Here is a tiny trained network, its code and every weight. The questions are about switching its units off for an input and a class, where a switched-off unit gives its printed mean instead of its output.

import numpy as np


def w(rows, s, z=0):
    codes = np.array(rows[::2]) - 128.0
    scale = np.full(codes.shape[1], s)
    scale[-1] = z or s
    return codes * scale


def norm(h):
    return h / np.sqrt((h * h).mean(-1, keepdims=True) + 1e-5)


def f(y):
    return np.maximum(y, 0)


def log_softmax(a):
    a = a - a.max(-1, keepdims=True)
    return a - np.log(np.exp(a).sum(-1, keepdims=True))


def net(x, mask):
    res = np.array(x, float).reshape(1, 3) / 4 @ E
    u = 0
    for l in range(3):
        y = f(norm(res) @ A[l][:, :-1].T + A[l][:, -1])
        res = res + np.where(mask[u : u + 4], y, B[l][:, -1]) @ B[l][:, :-1]
        u += 4
    return log_softmax(norm(res)[-1] @ U[:, :-1].T + U[:, -1])


A, B = {}, {}
E = w([
[78,224,152,66,75,237,178,106,129,87,50],'x0',
[113,48,34,169,52,128,119,152,233,121,129],'x1',
[180,212,200,159,116,128,115,185,148,12,158],'x2',
],0.011)
A[0] = w([
[206,157,164,194,150,96,82,254,155,30,141,35],'L0N0',
[37,143,108,37,80,225,178,90,136,120,93,44],'L0N1',
[145,152,113,197,132,119,111,173,158,128,156,3],'L0N2',
[137,154,107,102,43,218,176,131,161,56,112,140],'L0N3',
],0.0075,0.0052)
B[0] = w([
[173,192,101,166,40,63,152,2,152,197,79,235],'L0N0',
[160,149,97,217,52,35,178,63,124,248,88,248],'L0N1',
[153,141,83,168,116,90,187,103,191,150,85,147],'L0N2',
[127,151,76,140,40,149,147,205,115,71,236,254],'L0N3',
],0.0086,0.0081)
A[1] = w([
[161,213,150,152,114,108,152,153,64,131,117,144],'L1N0',
[114,141,142,84,254,95,107,113,22,161,162,96],'L1N1',
[56,188,93,113,122,173,158,156,89,141,91,2],'L1N2',
[103,190,162,116,109,196,149,180,117,35,140,96],'L1N3',
],0.011,0.0044)
B[1] = w([
[127,7,182,50,191,213,90,135,89,149,117,251],'L1N0',
[103,175,107,182,29,16,138,130,197,160,77,199],'L1N1',
[174,152,141,165,204,75,91,83,123,108,145,165],'L1N2',
[80,89,128,40,205,183,67,120,242,32,112,185],'L1N3',
],0.011,0.012)
A[2] = w([
[85,86,81,147,170,117,110,170,122,161,161,75],'L2N0',
[138,126,151,120,94,147,131,160,121,96,166,111],'L2N1',
[154,183,184,123,181,105,153,70,8,190,155,48],'L2N2',
[140,129,190,110,166,79,123,107,75,179,103,6],'L2N3',
],0.015,0.0027)
B[2] = w([
[126,79,139,47,223,172,82,90,93,140,106,178],'L2N0',
[137,126,221,126,176,80,124,150,56,135,78,171],'L2N1',
[232,190,225,59,118,169,198,242,84,8,235,254],'L2N2',
[131,229,123,189,51,155,197,121,121,40,168,248],'L2N3',
],0.011,0.0086)
U = w([
[124,136,78,163,95,85,161,86,165,193,118,187],'0',
[146,171,154,125,110,151,175,189,132,37,161,3],'1',
[129,66,144,63,250,178,95,104,96,136,117,224],'2',
],0.016,0.0023)

Each question gives the input, the list of numbers given to net, and the class t.
The units are the neurons (one row each of A and B). Each row of codes is followed by its name. A weight is (code - 128) times the scale printed after its matrix; where a second scale follows, it is the last column's (A, B and U).
mask holds one flag per neuron, layer by layer. A switched-off neuron (its flag False) gives its mean, the last column of its row in B, instead of its output. The means were averaged over made-up inputs and are rounded, as every weight is.
A unit's drop is (log p(t) with every unit on - log p(t) with that unit switched off) / (log p(t) with every unit on - log p(t) with every unit switched off).
unit that matters most: the unit with the biggest drop
k most important neurons: the k neurons with the biggest drops, biggest first
k most important neurons of layer l: the k neurons of layer l with the biggest drops, biggest first
drop of u: that unit's drop, to one decimal
input [0,3,1], class 0: unit that matters most	L2N2
input [-1,8,2], class 0: 3 most important neurons	L2N2; L1N0; L2N3
input [2,0,-8], class 1: 3 most important neurons of layer 0	L0N0; L0N3; L0N2
input [6,2,-2], class 0: 2 most important neurons	L0N1; L2N2
input [7,5,-2], class 0: 2 most important neurons	L0N1; L2N2
input [0,2,7], class 0: 2 most important neurons	L0N0; L2N2
input [-1,7,6], class 0: 2 most important neurons	L0N0; L2N2
input [0,2,-3], class 2: 3 most important neurons	L0N0; L1N1; L2N0
input [-2,8,-1], class 2: 4 most important neurons	L2N0; L0N0; L1N1; L0N1
input [1,5,-1], class 0: 2 most important neurons	L1N0; L2N2
input [-1,8,6], class 0: 2 most important neurons	L0N0; L2N2
input [-4,7,8], class 0: 2 most important neurons	L0N0; L2N2
input [7,-2,5], class 2: drop of L1N0	0.1
input [4,-1,2], class 2: unit that matters most	L0N3
input [-2,5,-6], class 2: drop of L2N0	0.3
